Look-ups in named tables: a row name and a column name give one cell, copied from the table.

Table vola
	binekop	dabesiv	linu	satusab	lugira	vora
bip	55	55	46	66	50	48
gesem	43	55	63	39	69	59
fitu	43	53	64	39	66	58
zur	72	70	23	93	34	42
dafa	41	54	65	37	70	59
depo	72	67	27	90	38	41
fiz	39	54	67	36	72	60
ganu	71	67	28	90	40	43
punupun	38	52	67	35	74	59
zofoson	79	74	22	90	35	46

fiz, satusab -> 36
punupun, satusab -> 35
zofoson, vora -> 46
zofoson, binekop -> 79
fiz, dabesiv -> 54
zur, binekop -> 72
zur, linu -> 23
fiz, linu -> 67
bip, linu -> 46
fiz, lugira -> 72

kekapa =
|  | zurus | gupova | nomutav | fifeta | fiv | daz | pizalad | sapuzi | roli | pive |
|---|---|---|---|---|---|---|---|---|---|---|
| vil | 165 | 104 | 153 | 158 | 152 | 166 | 100 | 114 | 162 | 123 |
| sifipig | 48 | 204 | 88 | 90 | 55 | 72 | 138 | 141 | 65 | 144 |
| lepela | 51 | 200 | 91 | 91 | 54 | 76 | 139 | 140 | 65 | 143 |
| kig | 53 | 195 | 93 | 93 | 55 | 79 | 140 | 142 | 67 | 145 |
| nukave | 61 | 196 | 96 | 90 | 62 | 79 | 135 | 135 | 72 | 141 |
| degufav | 171 | 97 | 162 | 162 | 161 | 172 | 92 | 108 | 167 | 122 |
| seke | 171 | 97 | 161 | 162 | 161 | 172 | 93 | 108 | 167 | 122 |
| kadi | 63 | 195 | 94 | 93 | 67 | 78 | 131 | 132 | 75 | 143 |
| nidifo | 166 | 104 | 154 | 159 | 151 | 163 | 98 | 114 | 164 | 121 |
| fogi | 168 | 106 | 156 | 157 | 153 | 162 | 100 | 113 | 166 | 121 |
| taz | 49 | 200 | 89 | 94 | 60 | 73 | 137 | 141 | 66 | 143 |
| notu | 77 | 174 | 102 | 98 | 80 | 85 | 128 | 128 | 84 | 137 |
| vakofe | 46 | 203 | 86 | 89 | 52 | 72 | 141 | 144 | 64 | 146 |

fogi, sapuzi: 113
kadi, fifeta: 93
taz, pive: 143
nidifo, pizalad: 98
kig, pive: 145
nukave, zurus: 61
lepela, fiv: 54
kadi, pive: 143
sifipig, sapuzi: 141
taz, nomutav: 89
taz, fifeta: 94
kig, gupova: 195
fogi, daz: 162
notu, pizalad: 128
vil, roli: 162
fogi, gupova: 106
notu, pive: 137
notu, zurus: 77
kig, pizalad: 140
seke, fifeta: 162
Row with the largest sapuzi: vakofe

kob =
columns: pepoz, gik, zis, nari, nuv
bur: [14.0, -6.5, 62.2, 49.7, -53.1]
sol: [-67.9, -9.4, -11.9, -51.0, 21.1]
nibafo: [6.2, 76.7, 19.0, 15.6, -3.9]

zis of nibafo is 19.0
nuv of nibafo is -3.9
zis of bur is 62.2
gik of bur is -6.5
zis of sol is -11.9
nari of sol is -51.0
pepoz of bur is 14.0
nuv of bur is -53.1
gik of nibafo is 76.7
nari of bur is 49.7
pepoz of sol is -67.9
gik of sol is -9.4
nuv of sol is 21.1
nari of nibafo is 15.6
pepoz of nibafo is 6.2

giru:
	vire	dumo	bobo	nor
lemi	-705	517	136	-78
rigu	139	-294	404	78
bir	-43	-407	33	39
lig	-83	526	-463	-256

What is the vire of rigu in giru? 139
What is the bobo of bir in giru? 33
What is the vire of bir in giru? -43
What is the dumo of bir in giru? -407
What is the nor of lemi in giru? -78
What is the nor of rigu in giru? 78
What is the vire of lig in giru? -83
What is the bobo of lemi in giru? 136
What is the dumo of lig in giru? 526
What is the vire of lemi in giru? -705
What is the dumo of lemi in giru? 517
What is the dumo of rigu in giru? -294

dopite:
         timil  zefo  gabana  keviko  rame  gidi
gagabid    112   189      91     120   157    62
bod        207     6     133       7   134   167
lus         36   184     175     116    56   145
duros       74   173     121      95    99    99
tus        116   182      70     149    84    71
tada       136   189     111     148   159    82
gur        151   197     170     105   142   227
nadaze     140   171     157      91   124   182
lutem      179   143      73      91   132    67

What is the gidi of tus in dopite? 71
What is the rame of duros in dopite? 99
What is the keviko of lus in dopite? 116
What is the timil of duros in dopite? 74
What is the rame of tus in dopite? 84
What is the timil of gagabid in dopite? 112
What is the zefo of bod in dopite? 6
What is the keviko of bod in dopite? 7
What is the keviko of tada in dopite? 148
What is the gidi of lus in dopite? 145
What is the timil of gur in dopite? 151

zur =
	nunu	tam	netis
suf	146	148	26
sok	140	143	73
baki	149	142	223
sotozif	149	149	118
sef	145	150	218
giz	149	146	165
kal	135	151	186
pemu	140	148	214
kadem	146	153	126
toki	139	143	88

sotozif, netis => 118
pemu, netis => 214
toki, tam => 143
pemu, tam => 148
kadem, nunu => 146
pemu, nunu => 140
sef, netis => 218
sotozif, nunu => 149

lemo
cols = bilis, met, zosa, mazatul
nom: [487, 571, 655, 337]
ruf: [361, 901, 782, 568]
lonakeb: [898, 535, 581, 509]
tegorit: [578, 375, 596, 583]
fisi: [309, 743, 257, 548]
tufin: [539, 337, 293, 913]
dag: [871, 683, 706, 600]
ner: [242, 600, 624, 441]
kilezuv: [366, 589, 560, 391]

mazatul of kilezuv is 391
mazatul of ner is 441
bilis of nom is 487
met of nom is 571
mazatul of dag is 600
zosa of lonakeb is 581
met of tegorit is 375
Row with the largest zosa: ruf

kub:
	mopalo	zor	potup	baz	delizo	zomur
tugofu	68.56	31.14	-9.14	-34.56	-71.68	6.03
gezute	22.95	-14.16	34.62	-74.05	-68.06	25.02
musuku	-71.53	-17.85	-80.10	-74.12	-77.85	-45.55
tegafop	26.11	0.04	-33.32	-31.49	-26.11	-41.00
tekil	-60.12	30.52	14.44	-52.66	19.18	21.98
dogur	20.24	43.68	-25.82	-24.95	-95.60	87.61
solinu	-8.12	2.12	-47.58	-2.59	-4.39	5.42

What is the potup of tekil in kub?
14.44
What is the baz of tegafop in kub?
-31.49
What is the zor of tugofu in kub?
31.14
What is the delizo of tegafop in kub?
-26.11
What is the baz of tekil in kub?
-52.66
What is the baz of gezute in kub?
-74.05
What is the delizo of gezute in kub?
-68.06
What is the mopalo of gezute in kub?
22.95
What is the baz of solinu in kub?
-2.59
What is the potup of tegafop in kub?
-33.32
What is the zomur of dogur in kub?
87.61
What is the zor of gezute in kub?
-14.16
What is the zor of dogur in kub?
43.68
What is the zor of solinu in kub?
2.12
What is the mopalo of tekil in kub?
-60.12
What is the zomur of tugofu in kub?
6.03
What is the potup of tugofu in kub?
-9.14
What is the mopalo of solinu in kub?
-8.12
What is the zomur of tekil in kub?
21.98
What is the baz of dogur in kub?
-24.95

